Each row is followed by its class.
106,9,-122,-18,-342,-9,-74,-83,156,-339,35,32,-31,-107,-91,-247,-21,-17,157,-150,-83,142,91,29,291,-76,87,269,56,15,-47,83,-36,402,77,-86,-44,-268,-108,53,-26,-36,-74,315,-126,-237,-46,-104 : z703
11,1,-83,-78,169,-26,36,-80,-314,300,140,174,90,38,-119,34,-170,-192,-226,-147,52,-42,34,33,53,-191,130,-299,-443,-318,122,-103,-31,96,500,109,16,88,-142,305,103,-234,-16,176,97,-189,-104,96 : z635
86,42,3,-60,-47,-15,12,1,289,-96,125,158,-26,55,-20,0,-88,-136,17,-144,10,-50,-54,-25,289,-34,-23,119,24,-42,-44,53,50,136,112,104,-152,-152,12,20,-47,-35,-48,221,-132,37,-61,-93 : Z334
153,-15,54,-33,236,-70,43,44,-242,-22,164,5,-127,-28,127,34,74,-43,135,-1,-21,28,-16,-107,-97,121,-141,43,-168,-20,-45,122,-29,-73,105,75,-212,-14,224,-32,57,254,-102,-20,-125,20,-174,76 : Z334
100,33,26,-134,124,-45,-29,-20,-429,-45,162,69,-69,-31,-19,-62,-59,-114,-30,-118,56,20,7,-30,35,-51,67,-174,-316,-135,-81,-20,-78,65,124,82,-77,-24,21,154,7,239,-61,-47,-158,-72,-99,100 : z639
219,4,-28,-124,137,-10,-23,-8,-173,-165,141,14,-93,-13,21,-97,-20,-142,135,-44,11,-772,21,-56,-2,-15,64,24,-198,-114,-168,109,-40,122,64,54,-148,-50,11,42,32,180,-83,91,-85,-158,-97,85 : z703
225,-15,-132,-132,355,-57,11,-50,-387,-362,273,83,57,6,-21,-326,-51,44,81,1,-5,42,-105,9,328,-145,141,-29,-70,9,-134,72,-77,265,151,76,8,-87,-29,87,135,237,-345,182,-69,-255,86,-92 : z851
-63,-162,136,59,-40,-106,115,107,39,113,73,489,-40,173,-37,247,-336,-79,-82,97,104,-97,-248,156,-224,-197,-84,-31,-162,54,-185,26,134,-1,-251,141,-52,168,164,370,86,85,41,318,-121,-108,97,-26 : z895
72,7,-45,23,189,14,45,24,38,222,-21,-10,-99,-84,8,45,-67,54,-26,-3,34,-55,-3,81,-107,30,-97,-130,-57,-56,-53,4,170,-117,-16,-79,-23,-7,4,-58,21,43,-10,-90,199,27,-12,53 : z273
137,55,39,-46,20,-159,-48,31,-252,-64,291,-178,-135,-116,-10,-153,9,13,32,11,-132,91,126,-104,-342,38,62,25,74,1,-24,154,-146,95,84,-112,80,-55,-42,56,72,263,71,-76,-182,-127,15,84 : z703
-22,-5,-63,2,-246,136,-49,-14,27,-99,124,-3,-45,-75,-71,-153,-35,33,-19,-67,-121,43,109,117,-352,-198,122,91,55,-22,-8,20,-28,283,10,-83,4,-105,-78,149,14,-107,-14,-133,-22,-172,-22,-32 : z703
190,-16,-37,18,370,-73,15,-52,-153,-78,108,-67,-71,-29,123,158,-86,50,52,-42,-12,-22,-47,-23,-48,68,-27,35,-218,-151,-122,87,1,13,161,3,-44,32,-25,-44,69,43,35,44,13,-192,-77,51 : z273
201,-86,-179,57,294,147,-75,-89,-88,-221,66,208,65,60,125,-225,-46,-4,11,-11,-79,-23,-152,-39,208,1,92,-69,-177,-96,-56,3,107,144,114,-11,98,9,12,-158,119,-60,-190,201,-31,-232,36,-246 : z273
35,-73,-9,-146,427,-57,97,151,-486,163,195,145,34,35,-68,5,-81,-372,-10,-30,130,-43,-27,-54,246,-127,97,-284,-679,-218,67,103,-76,75,132,192,-7,71,-98,92,100,63,-153,254,-248,-127,-116,12 : z635
9,-16,-54,-43,248,21,-37,-50,-85,-516,-95,205,-80,11,2,-109,66,-163,258,-10,-3,134,-36,-209,448,-26,87,293,104,189,-192,207,15,82,244,44,-80,-190,106,-234,7,392,-230,49,-194,-6,46,-192 : z703
21,19,-74,-249,252,-15,-32,26,-79,-29,25,113,-65,-47,-53,123,-35,-284,-23,-121,38,30,-40,6,197,-100,-38,18,-328,-214,-187,94,-60,98,130,96,-233,-111,23,38,-82,31,-89,176,-48,-49,-203,68 : z635
122,106,-87,-64,134,-30,30,10,-243,152,185,85,-49,-91,15,-11,-112,-76,-36,-96,20,-234,57,-31,8,-56,64,-151,-439,-278,-41,3,-45,134,93,50,-45,8,-55,-131,55,-133,-25,96,18,-166,-172,104 : z635
-329,-181,23,-439,495,7,316,554,-624,801,11,334,328,214,-382,412,101,-801,-562,-186,598,-126,-308,-751,766,-355,189,-657,-801,-425,647,-181,31,-164,171,726,53,340,-239,-60,-140,-211,-89,212,-123,105,-224,31 : z635
208,-20,1,2,100,-34,56,121,-124,-136,226,-100,12,-61,84,-129,-70,55,61,-31,-21,19,-127,-14,144,-42,-57,-6,32,50,-118,80,-25,170,45,80,-67,-80,37,90,18,270,-167,33,3,126,6,60 : z851
23,10,-108,-26,275,-31,26,-57,43,-109,-24,109,10,-15,3,35,-74,-39,-42,-42,55,11,-45,-11,64,-84,-1,69,-28,-124,33,80,-37,-25,129,-50,-52,-154,21,47,37,-109,-283,-30,-29,-97,-74,-26 : z273
151,4,-31,-28,318,-48,2,-75,-95,-80,22,33,-39,-67,6,32,-8,-10,57,-17,-15,-28,-36,0,-65,32,-41,7,-109,-139,-114,40,-5,14,63,-73,-34,-4,-3,-117,77,18,10,-14,-35,-158,-1,-27 : z273
218,11,-16,-49,280,-101,41,-47,-241,-141,319,-80,-8,-44,84,7,-60,73,-20,-24,-48,4,-45,71,116,-59,55,-134,-87,-46,-110,65,-73,216,93,93,-38,-4,-11,150,91,162,-211,108,-2,-20,-21,41 : z851

Each row is followed by its class. Each block has new classes.
135,208,-63,-95,47,129,-13,115,39,1,-218,-179,56,-21,211,-67,15,35,-43,226,255,16,-182,-332,-54,129,88,40,180,-150,336,-47,117,7,-343,-28,298,59,-2,-316,-248,83,309,-49,294,213,220,-194 : R
-28,172,-136,27,66,100,-101,244,-14,56,136,69,155,46,78,-99,88,5,-8,-49,-91,34,-79,287,5,97,-3,84,-196,13,-82,-80,-5,-15,41,98,-103,9,41,-117,9,4,215,-61,211,294,-130,-72 : R
13,206,-81,13,75,120,-63,245,-9,120,-74,-18,114,39,209,64,52,-17,-55,92,75,21,-160,-100,-39,93,48,40,-9,-56,155,-67,6,-20,-234,29,69,123,-27,-179,-123,47,294,-95,227,269,12,-111 : B
53,227,101,-36,32,159,-17,200,62,87,-269,-250,16,35,339,7,19,-58,-49,232,204,-1,-174,-451,-100,18,-18,21,251,-13,336,40,98,133,-339,-39,166,113,-87,-106,-175,76,255,-77,34,87,175,-194 : V
304,-23,208,39,34,63,-145,-119,116,27,-112,-179,133,-20,-141,-44,128,-1,-51,80,-88,-253,319,-40,-67,-43,-115,295,-6,-76,-75,-40,-85,211,93,-48,-62,-1,-113,96,81,-318,-177,-199,-358,-74,14,-50 : V
214,-23,196,-86,79,60,-85,-115,116,63,-32,125,68,69,20,1,76,57,-94,101,44,-79,90,-72,-58,-11,-41,263,97,35,-1,-37,-147,169,-14,7,-62,20,-95,14,2,-175,-200,-177,-179,51,-70,-151 : R
95,152,-80,30,49,140,-75,156,-46,6,26,36,108,92,70,-155,92,-51,-26,-56,-55,-67,20,218,-5,113,5,82,-177,-91,-74,-62,65,-66,57,23,-6,43,55,-16,10,-53,227,7,83,145,-49,-8 : B
-66,265,-112,-89,40,91,-69,255,-76,71,-3,39,74,30,289,-127,63,-12,15,45,113,72,-283,37,-20,117,85,-54,-54,-48,101,-102,16,-41,-155,81,65,104,90,-157,-113,146,338,1,352,268,-1,-127 : R
79,-24,9,0,185,7,-69,20,81,112,-146,-148,117,-87,37,-9,-87,46,-26,289,99,-50,37,-196,-108,-56,-1,236,89,60,277,-63,61,136,84,166,83,-35,69,-82,-51,-44,87,-147,-176,221,88,-193 : B
-118,381,-193,30,6,151,-96,285,-133,-12,-74,52,148,-4,150,-211,115,-80,40,-98,-32,3,-91,234,5,172,-1,-92,-206,-80,-21,-66,42,-152,-53,0,73,89,99,-131,-10,87,499,28,409,238,42,34 : V
105,45,19,62,256,10,-90,85,57,101,-233,-256,171,-71,113,10,-154,54,47,349,12,20,-5,-329,-182,-87,2,177,94,25,314,-114,103,171,-219,77,105,-75,95,-150,-31,-37,87,-169,-216,287,104,-206 : V
-91,225,-106,14,10,142,-54,153,-66,62,74,90,95,55,125,-128,114,-36,-11,-127,-58,29,-50,229,34,155,-74,9,-209,-52,-134,-108,-11,-41,40,46,-139,220,42,-107,-4,-80,237,-30,181,158,-91,-48 : R
-90,279,-109,112,69,144,-70,387,-1,121,-160,-101,131,-24,270,-82,-57,-27,-7,174,48,118,-205,-164,-93,85,-13,-4,2,46,249,46,169,88,-314,36,63,47,-11,-187,-115,139,425,-19,194,306,90,-171 : V
70,-5,74,-35,85,-25,4,-85,59,208,-286,-295,28,-56,148,-27,-190,23,-11,349,37,28,57,-355,-194,-105,31,120,183,96,328,-66,119,163,-215,78,49,79,150,-82,-68,64,35,-127,-333,125,136,-195 : V
14,94,-117,-151,59,72,-32,141,-29,-5,99,100,127,-40,42,-147,116,153,-79,-37,80,-45,-49,311,55,150,121,92,-222,-141,-90,-174,-31,-150,-5,102,0,-14,107,-106,-60,-57,162,-38,285,242,-29,-50 : R
370,-114,179,-237,96,50,-112,-128,224,63,-14,-238,60,35,-116,30,93,74,-99,127,23,-139,184,-96,-38,-11,-23,327,101,-91,-169,-95,-107,192,-30,102,-145,-56,-128,55,10,-339,-236,-245,-249,22,-109,-100 : V
-76,131,-98,-45,23,78,-28,164,-44,71,81,37,74,78,227,-95,73,42,4,-7,-32,86,-119,164,1,153,16,23,-90,53,93,-81,-6,-21,-104,27,-69,93,85,-144,-43,60,156,-29,156,182,-107,-55 : B
152,243,129,-14,-16,138,-164,-53,-73,-57,-79,-19,74,-2,-60,-263,202,-115,-2,-210,-55,-261,260,179,46,138,-163,158,-138,-233,-269,75,-105,-118,197,-99,-47,91,-128,136,136,-245,95,-30,-79,-151,-102,136 : V
124,-7,66,0,97,7,-114,-56,54,12,-33,-164,120,-9,-65,-60,10,23,-199,62,-91,-98,205,102,-321,-4,-20,233,-100,-11,-43,-92,-47,72,45,62,-86,4,35,-23,82,-198,-86,-176,-35,104,-77,-26 : B
76,72,66,-115,47,153,-132,68,43,98,93,42,66,188,173,23,273,30,-74,-45,33,-1,-37,109,5,116,-17,116,51,-61,-125,15,-111,97,-15,23,-134,100,-87,-51,-28,-170,-68,-130,181,62,-120,-175 : B
27,-39,37,104,175,-88,-55,-28,62,310,-187,-236,137,-98,-111,-56,-208,68,-19,312,-42,69,130,-102,-160,-90,-14,166,-24,147,233,-128,48,246,-76,134,-99,-26,184,-161,30,-4,20,-152,-350,261,-36,-220 : B
-55,245,-42,-18,45,138,-25,302,-65,175,6,58,119,69,245,-60,125,-20,-3,-6,61,-36,-221,94,-26,124,7,-8,-4,7,50,-18,51,20,-115,80,23,109,31,-160,-104,108,341,-24,315,260,-43,-141 : R
134,-17,151,-71,65,77,37,-109,90,105,-196,-203,30,22,144,-13,-52,33,-112,226,127,-46,4,-307,-70,-42,-5,135,194,6,262,-43,18,152,-215,15,39,58,29,-102,-80,-35,-1,-131,-176,173,84,-228 : R
15,158,0,83,76,-36,-188,176,65,126,-134,-141,206,-33,117,-23,-43,21,3,182,-10,-12,-63,-202,-90,4,-71,120,66,31,227,-16,88,119,-156,33,52,-11,-15,-130,-76,5,244,-136,-27,201,55,-153 : B
57,170,17,8,84,119,-26,113,33,75,-229,-196,76,-77,178,-49,-75,25,-9,196,122,22,-98,-281,-124,-50,25,89,103,-31,330,29,103,90,-259,48,66,46,132,-145,-121,111,213,-53,-41,262,146,-175 : R
242,15,87,-56,94,21,-76,-98,90,21,-176,-235,53,-43,-31,-77,-154,53,-124,178,98,-13,145,-238,-114,-83,38,242,105,-56,183,-55,11,106,-99,37,75,-35,41,-45,-74,-142,-98,-160,-228,81,99,-151 : R
92,109,32,-1,108,50,-31,190,67,116,-194,-198,125,8,226,29,-110,34,-37,303,101,87,-193,-348,-152,-7,9,135,180,75,370,-29,138,163,-302,79,79,37,61,-139,-149,59,247,-122,7,311,111,-267 : V
-20,141,-42,21,138,100,-47,202,-6,107,-142,-142,225,-8,199,-43,-76,-8,-30,203,27,90,-140,-152,-94,25,3,48,60,94,194,-46,94,109,-244,-12,36,52,84,-192,-80,65,267,-38,25,280,53,-167 : B
60,60,85,-127,-23,105,-73,-93,-29,39,48,30,133,89,-14,-184,126,-103,-27,-43,-36,-118,166,304,52,64,-53,141,-141,-116,-212,-58,-151,-38,116,-5,-149,32,-12,18,86,-164,-32,-132,0,4,-156,-11 : V
99,68,193,-81,16,52,-197,-91,12,8,-85,-133,34,102,-31,-139,82,-63,-17,-4,8,-178,223,117,11,9,-67,171,-114,-93,-144,-20,-82,30,98,33,-59,84,71,30,112,-129,-88,-42,-131,-57,-32,-8 : R
4,88,3,19,45,11,-15,-29,62,102,-254,-220,62,-16,109,-119,-106,3,-62,223,-32,-2,70,-116,-131,-111,-49,127,55,58,211,-60,69,128,-128,32,-13,4,38,-65,-52,22,119,-108,-223,57,94,-55 : B
125,122,66,-100,29,142,-60,5,30,-15,-22,-25,83,20,-116,-107,155,-14,-41,-78,-9,-128,118,156,26,53,-27,134,-82,-139,-60,-88,-102,-27,114,-42,-56,41,-10,47,31,-156,19,-106,-147,11,-42,-2 : B
26,150,43,53,90,95,-46,215,73,99,-218,-261,164,35,237,61,-14,34,-44,254,101,109,-208,-401,-129,1,-25,88,249,70,355,55,106,245,-326,22,84,17,-32,-221,-140,52,203,-74,2,185,135,-154 : V

Each row is followed by its class.
-363,325,-185,-88,-367,-125,53,-51,87,-182,134,18,-120,-179,244,-186,303,-233,-199,-365,-198,15,132,-190,-3,-221,139,214,-164,289,182,-311,-78,10,-381,-126,-10,-83,-82,-181,-19,38,-269,8,-122,599,-222,-19 : <46>
-91,-241,-42,34,-81,236,-18,13,63,-85,160,230,-54,-99,135,183,-32,-53,-246,-8,-92,14,-315,10,138,-149,-20,58,-208,-38,12,-6,-80,47,-13,-112,-1,-197,-42,-207,-20,91,-65,34,-9,65,-139,-109 : <44>
-68,146,-148,-150,-514,236,-400,301,236,9,134,60,159,-90,-328,56,-347,357,125,-244,-395,209,-192,-71,-106,-83,327,-221,290,-220,-92,-123,-213,0,-26,398,131,-118,165,-24,-69,-76,311,501,154,-444,-354,-78 : <39>
-318,203,-17,-52,-337,176,66,-73,83,-132,0,20,-53,-191,246,-120,135,-350,-178,-131,-55,25,96,-199,-17,-140,85,112,-201,240,196,-134,-11,-14,-278,-124,-39,-103,-166,-81,-17,-73,-185,31,-67,414,-189,-29 : <46>
740,-271,-32,-38,-69,240,-28,25,139,-230,-64,320,-9,-39,-291,106,-261,153,85,168,-126,106,47,212,-187,76,-17,-132,-50,-179,-208,122,-10,28,191,136,249,-191,8,112,-108,-57,126,139,43,-238,227,-50 : <46>
26,82,-133,124,44,140,169,-238,158,-483,-120,433,-229,-252,442,0,275,-233,-284,167,152,43,308,-435,-171,-170,-421,244,-499,358,170,-21,56,131,-175,-119,-140,-363,-194,-72,-270,26,-333,-252,-343,619,29,-191 : <39>
20,5,-71,-171,-97,64,-124,-42,33,-20,-133,55,128,-8,-106,110,59,-27,2,-157,-138,128,-8,40,-199,41,-17,-45,-42,77,80,-95,32,-13,-81,168,-26,-93,123,76,-89,-48,131,53,-76,161,-122,-32 : <44>
217,10,82,276,28,26,-24,44,18,56,115,23,41,-42,-96,194,162,-34,-88,4,-102,-23,14,58,22,13,10,-68,-42,13,105,9,-53,37,77,2,34,83,-29,32,-29,-32,37,-5,-10,35,62,15 : <44>
-8,33,-14,40,-454,306,109,-64,202,-150,67,409,-199,-338,212,-49,-137,-21,-131,67,-138,23,178,-48,-70,-227,-68,43,-305,127,74,-143,-83,76,-178,178,15,-562,-143,-94,-101,18,-246,159,-59,290,-267,-28 : <44>
-117,185,-113,-43,-261,-89,16,4,83,15,32,133,-16,-177,266,-96,95,-102,-192,-177,-176,148,133,-205,-62,-128,-23,169,-75,214,200,-197,-2,63,-214,-103,9,-135,-58,32,-57,12,-170,-70,-127,434,-222,-10 : <46>
172,67,13,-30,-193,283,-20,60,42,-137,-69,171,35,-69,-187,188,-224,94,120,76,-48,-50,81,-68,6,-99,15,-31,-32,1,-40,76,-75,15,37,87,38,-224,-15,21,-22,70,34,63,36,-45,89,-53 : <46>
151,-24,-41,26,-172,108,60,37,280,-171,-21,152,-10,-123,146,-188,-165,17,-97,7,225,-103,10,29,208,-139,3,20,-211,101,53,-54,-59,-26,31,33,-70,-177,-11,-10,-248,105,-33,48,-13,118,-70,183 : <44>
108,100,-96,-238,-96,162,-371,-67,139,-100,-200,158,366,-106,-305,150,37,-30,245,-71,-162,148,140,-32,9,140,-74,28,-104,11,129,-70,41,95,-162,61,69,-117,115,120,-64,6,145,206,-175,346,76,-53 : <44>
34,91,-108,-29,-177,248,-37,-57,223,-373,-112,376,-17,-298,149,-142,-60,-151,-128,32,37,75,168,-95,-46,-210,-166,132,-334,240,127,-57,-21,14,-177,-129,-65,-372,-218,-13,-181,52,-165,143,-131,532,-18,3 : <39>
-34,-157,74,79,486,-223,569,-291,-72,-271,-140,-5,-206,9,247,-38,353,-269,-152,189,454,-220,144,82,48,-53,-311,265,-247,302,151,152,243,72,-45,-335,-131,34,-215,-45,11,92,-306,-462,-126,537,261,-2 : <39>
-15,21,11,203,150,83,80,-83,60,-124,-53,68,-159,-35,-7,8,143,-230,-182,114,148,-41,78,-143,-47,-90,-157,188,-216,221,330,90,97,87,-43,10,-22,-31,-124,13,-104,-89,-147,-195,13,765,129,-16 : <39>
47,-16,-43,66,2,167,51,-132,203,-306,-126,242,-10,-172,229,-2,66,-449,-207,138,50,-38,170,-153,2,-199,-218,243,201,353,185,13,79,110,5,-20,-155,-195,-210,37,-123,-53,-229,-97,-181,457,83,-7 : <39>
-11,-103,-25,198,148,78,48,-86,49,-71,7,86,-40,-77,-11,37,117,-20,-70,28,29,-36,54,-14,60,-71,-164,45,-95,86,24,-116,4,-27,32,-99,2,-110,-84,31,-38,43,-104,-152,30,88,-160,-20 : <39>
124,81,-44,-18,8,214,27,53,49,-181,-212,106,-2,50,-218,83,-84,-4,-155,19,37,-97,73,34,-178,-5,-54,73,-19,-23,121,58,11,-17,39,90,145,-5,31,73,-58,-56,10,49,-46,22,115,-7 : <46>
-240,263,97,-259,-321,35,13,-68,150,-137,6,44,-119,-272,304,-66,43,-190,-182,-171,-153,67,2,-189,-102,-165,87,98,-235,306,193,-181,-297,28,-220,-77,-85,-149,-6,-13,97,56,-190,134,-125,413,-242,-16 : <46>
-81,-89,70,-53,187,-125,-41,394,-156,413,86,-291,160,237,-150,54,-98,181,-316,-29,63,13,-162,55,14,201,124,-128,334,-353,-89,129,8,-104,107,-125,23,355,154,-72,140,65,169,26,179,-458,70,43 : <39>
